Here is a tiny trained network, its code and every weight. The questions are about switching its units off for an input and a class, where a switched-off unit gives its printed mean instead of its output.

import numpy as np


def w(rows, s, z=0):
    codes = np.array(rows[::2]) - 128.0
    scale = np.full(codes.shape[1], s)
    scale[-1] = z or s
    return codes * scale


def norm(h):
    return h / np.sqrt((h * h).mean(-1, keepdims=True) + 1e-5)


def f(y):
    return y / 2 * (1 + np.tanh(0.7978845608 * (y + 0.044715 * y**3)))


def log_softmax(a):
    a = a - a.max(-1, keepdims=True)
    return a - np.log(np.exp(a).sum(-1, keepdims=True))


def net(x, mask):
    res = np.array(x, float).reshape(1, 4) / 4 @ E
    u = 0
    for l in range(4):
        y = f(norm(res) @ A[l][:, :-1].T + A[l][:, -1])
        res = res + np.where(mask[u : u + 4], y, B[l][:, -1]) @ B[l][:, :-1]
        u += 4
    return log_softmax(norm(res)[-1] @ U[:, :-1].T + U[:, -1])


A, B = {}, {}
E = w([
[95,214,193,158,2,64,95,36],'x0',
[196,125,135,174,133,145,102,76],'x1',
[169,23,237,84,156,87,196,146],'x2',
[154,135,129,126,239,78,204,35],'x3',
],0.0078)
A[0] = w([
[138,31,211,138,95,105,168,141,200],'L0N1',
[121,89,122,105,166,99,133,73,3],'L0N2',
[62,189,207,132,99,77,122,51,85],'L0N3',
[116,158,156,90,2,70,75,86,244],'L0N4',
],0.0088,0.0019)
B[0] = w([
[179,144,253,4,84,201,152,103,213],'L0N1',
[55,218,190,149,117,232,124,40,149],'L0N2',
[135,171,72,254,67,84,189,119,225],'L0N3',
[8,47,240,105,213,97,51,53,255],'L0N4',
],0.0093,0.0084)
A[1] = w([
[143,186,2,78,241,208,102,133,5],'L1N1',
[177,100,144,82,224,172,227,122,157],'L1N2',
[90,103,144,98,160,92,101,59,202],'L1N3',
[171,108,133,70,133,169,1,233,173],'L1N4',
],0.0095,0.0023)
B[1] = w([
[137,139,138,72,86,41,150,57,230],'L1N1',
[7,135,154,139,93,200,87,106,254],'L1N2',
[117,114,79,125,181,162,121,184,227],'L1N3',
[203,172,57,221,134,216,151,196,205],'L1N4',
],0.011,0.008)
A[2] = w([
[85,141,140,83,130,27,138,44,35],'L2N1',
[93,66,155,100,137,90,118,140,210],'L2N2',
[117,217,126,142,94,67,240,31,254],'L2N3',
[127,229,5,235,103,77,140,155,110],'L2N4',
],0.011,0.00049)
B[2] = w([
[232,169,93,81,130,201,169,156,254],'L2N1',
[176,138,104,167,140,83,107,98,172],'L2N2',
[156,118,92,77,111,128,180,213,249],'L2N3',
[119,8,132,182,213,2,133,102,216],'L2N4',
],0.012,0.0098)
A[3] = w([
[177,153,123,123,90,173,193,180,146],'L3N1',
[156,84,80,137,106,191,90,156,230],'L3N2',
[156,113,251,108,92,90,102,152,9],'L3N3',
[108,167,94,185,105,122,60,127,53],'L3N4',
],0.019,0.0015)
B[3] = w([
[180,192,58,112,40,186,17,90,252],'L3N1',
[166,179,82,92,99,7,192,84,177],'L3N2',
[138,116,34,184,173,30,155,161,216],'L3N3',
[87,107,237,92,135,214,146,133,172],'L3N4',
],0.011)
U = w([
[159,63,103,186,196,6,113,178,254],'0',
[225,194,86,72,49,152,116,144,78],'1',
[44,126,254,142,149,186,62,111,22],'2',
],0.0089,0.00057)

Each question gives the input, the list of numbers given to net, and the class t.
The units are the neurons (one row each of A and B). Each row of codes is followed by its name. A weight is (code - 128) times the scale printed after its matrix; where a second scale follows, it is the last column's (A, B and U).
mask holds one flag per neuron, layer by layer. A switched-off neuron (its flag False) gives its mean, the last column of its row in B, instead of its output. The means were averaged over made-up inputs and are rounded, as every weight is.
A unit's drop is (log p(t) with every unit on - log p(t) with that unit switched off) / (log p(t) with every unit on - log p(t) with every unit switched off).
unit that matters most: the unit with the biggest drop
top k neurons: the k neurons with the biggest drops, biggest first
top k neurons in layer l: the k neurons of layer l with the biggest drops, biggest first
drop of u: that unit's drop, to one decimal
input [8,-5,-6,-4], class 2: unit that matters most : L0N4
input [-8,-2,1,2], class 2: top 3 neurons : [L1N2; L0N3; L2N1]
input [3,-5,1,-8], class 0: top 4 neurons : [L1N2; L3N3; L0N4; L3N1]
input [-6,3,0,-5], class 0: top 2 neurons in layer 0 : [L0N1; L0N4]
input [-2,-4,0,-7], class 0: top 3 neurons : [L1N4; L2N4; L0N1]
input [-1,-4,-6,-5], class 0: top 2 neurons : [L2N4; L1N4]
input [1,-8,7,-7], class 0: top 3 neurons : [L3N3; L2N1; L2N3]
input [-5,-8,0,-3], class 0: top 2 neurons : [L1N4; L2N4]
input [1,5,-7,-1], class 2: top 2 neurons in layer 0 : [L0N3; L0N4]
input [-4,-5,4,2], class 2: top 2 neurons : [L1N2; L2N1]
input [4,-7,-4,-8], class 2: drop of L0N4 : 0.1
input [7,5,-8,-7], class 2: drop of L0N4 : 0.1
input [3,7,4,-7], class 0: drop of L3N3 : 0.4
input [-2,-2,-7,-6], class 0: drop of L2N4 : 1.6
input [6,5,6,-8], class 0: unit that matters most : L3N3
input [-2,2,-2,-2], class 0: top 2 neurons : [L2N4; L1N4]
